Below are the code and all the weights of a small trained network. Each question names an input and a target symbol and asks about switching units off, where a switched-off unit gives its printed mean instead of its output.

import numpy as np


def w(rows, s, z=0):
    codes = np.array(rows[::2]) - 128.0
    scale = np.full(codes.shape[1], s)
    scale[-1] = z or s
    return codes * scale


def softmax(a):
    e = np.exp(a - a.max(-1, keepdims=True))
    return e / e.sum(-1, keepdims=True)


def log_softmax(a):
    a = a - a.max(-1, keepdims=True)
    return a - np.log(np.exp(a).sum(-1, keepdims=True))


def net(x, mask):
    ids = ['ΔΣΦγημπ'.index(c) for c in x.split()]
    T = len(ids)
    res = E[ids] + P[:T]
    u = 0
    for l in range(3):
        r = res
        for j in range(3):
            rows = slice(2 * j, 2 * j + 2)
            q, k, v = (r @ M[l][rows].T for M in (Q, K, V))
            z = softmax(np.where(np.tri(T) > 0, q @ k.T / 2**0.5, -1e9)) @ v
            o = O[l][rows]
            res = res + np.where(mask[u + j], z, o[:, -1]) @ o[:, :-1]
        u += 3
    return log_softmax(res[-1] @ U[:, :-1].T + U[:, -1])


Q, K, V, O = {}, {}, {}, {}
E = w([
[147,44,79,62,173,141,98,135,31,145],'Δ',
[194,164,129,83,168,124,155,169,160,121],'Σ',
[91,84,155,166,155,124,91,169,126,77],'Φ',
[128,121,57,143,103,198,83,112,59,244],'γ',
[62,161,66,151,170,135,35,146,106,170],'η',
[170,89,187,91,149,87,147,4,113,151],'μ',
[166,146,131,195,65,83,178,176,50,151],'π',
],0.02)
P = w([
[117,132,25,254,192,90,146,29,105,86],'0',
[132,95,79,196,158,94,112,86,103,103],'1',
[126,86,112,151,133,98,107,113,85,127],'2',
[126,88,135,134,134,115,110,131,95,144],'3',
[119,91,154,107,96,120,116,155,90,180],'4',
[129,97,173,92,88,121,102,170,95,176],'5',
[165,85,133,139,84,109,72,123,175,91],'6',
[143,91,130,145,94,137,127,99,171,73],'7',
[152,92,156,134,95,129,128,121,175,119],'8',
[135,86,174,115,89,149,150,118,176,129],'9',
[130,87,175,111,61,142,175,111,181,108],'10',
[141,96,158,103,54,143,101,101,192,84],'11',
],0.0084)
Q[0] = w([
[87,125,25,136,178,94,70,223,153,202],'0.h1',
[137,1,107,159,155,73,89,166,135,81],'0.h1',
[128,20,142,127,185,107,47,153,88,90],'0.h2',
[63,103,140,222,220,120,34,206,51,79],'0.h2',
[184,204,82,137,85,91,205,136,139,89],'0.h3',
[217,136,35,38,131,113,159,144,68,58],'0.h3',
],0.0056)
K[0] = w([
[114,161,92,195,145,135,68,181,77,179],'0.h1',
[104,95,152,108,158,185,107,210,95,69],'0.h1',
[215,82,150,122,51,108,169,92,116,99],'0.h2',
[221,124,136,123,42,94,185,119,113,94],'0.h2',
[145,176,187,60,153,97,159,94,182,101],'0.h3',
[166,2,177,78,113,73,128,62,173,102],'0.h3',
],0.0078)
V[0] = w([
[122,98,60,189,175,101,126,140,134,173],'0.h1',
[91,130,118,135,121,121,225,125,124,114],'0.h1',
[128,132,142,133,106,116,123,152,113,128],'0.h2',
[156,144,154,181,124,2,107,126,142,181],'0.h2',
[116,113,102,163,140,140,142,156,106,180],'0.h3',
[139,108,79,188,179,96,101,127,116,148],'0.h3',
],0.0083)
O[0] = w([
[81,188,100,88,120,177,48,122,90,30,240],'0.h1',
[144,134,199,112,175,49,73,130,99,130,71],'0.h1',
[126,71,150,154,123,120,136,118,98,186,135],'0.h2',
[211,112,87,158,59,171,37,136,166,124,223],'0.h2',
[167,130,155,125,70,171,76,90,160,61,199],'0.h3',
[126,155,168,38,37,169,100,59,110,2,254],'0.h3',
],0.006,0.0087)
Q[1] = w([
[93,186,144,131,168,168,119,91,64,170],'1.h1',
[161,128,153,216,115,171,224,137,254,106],'1.h1',
[41,63,123,224,66,145,80,168,119,89],'1.h2',
[205,242,94,185,40,121,131,95,131,158],'1.h2',
[200,107,117,70,199,119,148,173,109,222],'1.h3',
[204,106,175,66,51,213,46,95,152,43],'1.h3',
],0.0066)
K[1] = w([
[181,122,165,72,197,147,224,68,156,100],'1.h1',
[35,139,58,144,93,142,2,114,67,116],'1.h1',
[93,166,51,204,128,107,166,170,90,148],'1.h2',
[113,148,93,110,115,174,55,87,210,146],'1.h2',
[143,70,87,95,162,132,138,150,49,108],'1.h3',
[229,55,136,119,112,120,207,184,161,184],'1.h3',
],0.0079)
V[1] = w([
[196,228,229,125,74,106,139,75,218,195],'1.h1',
[122,132,39,129,8,107,104,110,137,189],'1.h1',
[181,229,160,201,88,78,177,127,129,176],'1.h2',
[164,132,159,24,90,59,102,134,200,145],'1.h2',
[13,52,123,255,86,135,161,152,128,135],'1.h3',
[199,153,56,121,166,140,167,227,104,125],'1.h3',
],0.0043)
O[1] = w([
[179,118,78,145,125,121,72,96,158,83,112],'1.h1',
[145,84,193,65,153,170,115,174,133,186,188],'1.h1',
[107,123,124,143,114,200,124,166,113,91,2],'1.h2',
[140,55,169,147,177,101,98,152,254,160,87],'1.h2',
[112,208,181,180,136,168,157,152,15,158,39],'1.h3',
[134,64,105,146,181,111,157,118,176,156,86],'1.h3',
],0.0069,0.007)
Q[2] = w([
[91,168,136,126,131,109,108,109,70,149],'2.h1',
[141,121,117,1,144,158,127,101,162,132],'2.h1',
[100,63,152,104,99,107,84,34,134,137],'2.h2',
[59,199,166,94,249,111,200,132,162,135],'2.h2',
[212,103,135,78,72,107,193,88,93,112],'2.h3',
[124,216,66,149,165,160,125,164,85,186],'2.h3',
],0.0086)
K[2] = w([
[117,187,107,162,94,120,158,138,120,142],'2.h1',
[168,149,168,101,177,106,163,124,176,147],'2.h1',
[107,107,191,136,186,94,154,115,204,142],'2.h2',
[65,151,62,103,140,149,53,96,126,24],'2.h2',
[202,111,188,130,124,24,255,142,130,148],'2.h3',
[150,192,96,143,104,160,139,87,119,197],'2.h3',
],0.0092)
V[2] = w([
[53,76,133,169,68,82,54,120,129,152],'2.h1',
[42,133,75,151,72,174,122,156,194,140],'2.h1',
[77,178,131,100,244,145,99,115,186,116],'2.h2',
[126,147,65,78,129,171,163,253,139,92],'2.h2',
[209,115,206,151,87,55,220,136,125,26],'2.h3',
[96,198,109,188,8,180,79,90,129,227],'2.h3',
],0.0063)
O[2] = w([
[80,148,203,143,163,169,132,58,116,116,148],'2.h1',
[51,175,177,157,83,146,69,148,197,211,66],'2.h1',
[153,108,222,18,122,92,155,246,98,101,2],'2.h2',
[11,99,47,141,110,90,7,106,60,254,29],'2.h2',
[166,93,115,232,176,124,69,222,66,145,130],'2.h3',
[110,107,83,146,113,82,79,104,199,52,224],'2.h3',
],0.0061,0.0083)
U = w([
[165,80,166,94,138,76,143,3,107,136,2],'Δ',
[130,39,55,63,156,95,110,155,142,123,232],'Σ',
[143,170,170,191,99,64,91,119,105,117,179],'Φ',
[118,141,111,91,85,116,138,71,197,119,34],'γ',
[72,109,224,126,137,176,61,152,139,74,94],'η',
[231,184,121,87,135,152,149,137,195,117,194],'μ',
[159,127,94,172,57,227,145,64,139,186,150],'π',
],0.0062,0.0043)

Each question gives the input, a string of symbols that net reads in full, and the target symbol t.
The units are the heads (2 rows each of Q, K, V and O). Each row of codes is followed by its name. A weight is (code - 128) times the scale printed after its matrix; where a second scale follows, it is the last column's (O and U).
mask holds one flag per head, layer by layer. A switched-off head (its flag False) gives its mean, the last column of its rows in O, instead of its output. The means were averaged over made-up inputs and are rounded, as every weight is.
A unit's drop is (log p(t) with every unit on - log p(t) with that unit switched off) / (log p(t) with every unit on - log p(t) with every unit switched off).
The circuit of an input: a set's keep is (log p(t) with only the set's units on - log p(t) with every unit switched off) / (log p(t) with every unit on - log p(t) with every unit switched off). Starting from all 9 units, units are removed one at a time, each time the one whose removal leaves the highest keep (on an exact tie, the one counted first), for as long as the keep stays at least 0.8.
units of the circuit, in order: the units of the circuit, biggest drop first
most important unit: the unit with the biggest drop
heads that matter: for each layer, one digit per head in row order, 1 if its drop is at least 0.15 and else 0, layers parted by /
drop of u: that unit's drop, to one decimal
input η γ η, target γ: units of the circuit, in order : [2.h3]
input Δ η η, target η: heads that matter : 010 / 100 / 110
input η π η η η η Φ Δ η Σ η, target Σ: heads that matter : 001 / 001 / 110
input μ Δ μ μ Φ, target μ: units of the circuit, in order : [2.h2, 0.h1]
input Φ η γ η Φ π μ η Φ η Δ, target μ: units of the circuit, in order : [0.h1, 2.h2]
input η γ Δ Φ π μ Σ η Φ μ Σ γ, target Σ: units of the circuit, in order : [0.h3, 2.h2, 1.h3]
input η η η μ η Δ, target μ: heads that matter : 100 / 000 / 010
input π μ μ μ π γ η, target π: units of the circuit, in order : [2.h2, 0.h2]
input γ γ γ Δ, target Δ: heads that matter : 010 / 010 / 001
input γ π π η μ μ, target μ: units of the circuit, in order : [2.h2, 1.h2]
input η η Σ η Φ Σ μ Φ, target μ: units of the circuit, in order : [0.h1, 2.h2]
input Φ η Φ π Σ π Δ η π μ γ, target μ: heads that matter : 100 / 000 / 010
input Φ Φ π Φ, target π: heads that matter : 010 / 000 / 010
input η γ π Φ η γ η Σ η, target Σ: most important unit : 2.h2
input η Δ Σ γ, target Σ: units of the circuit, in order : [2.h2, 1.h3]
input η μ μ μ η μ γ, target μ: heads that matter : 000 / 000 / 010
input Σ η π π π Δ, target π: units of the circuit, in order : [2.h2, 0.h2]
input η η η, target η: units of the circuit, in order : [2.h2, 2.h1]
input μ Δ γ η η Δ η Σ, target Σ: drop of 2.h1 : 0.1
input η π π γ Δ Φ, target π: drop of 0.h2 : 0.2
input η Σ μ μ Σ η η η Φ, target Σ: drop of 0.h3 : 1.3
input Φ Φ Δ Δ, target Δ: drop of 1.h3 : 0.0
input η π Δ η η μ η, target μ: units of the circuit, in order : [2.h2]
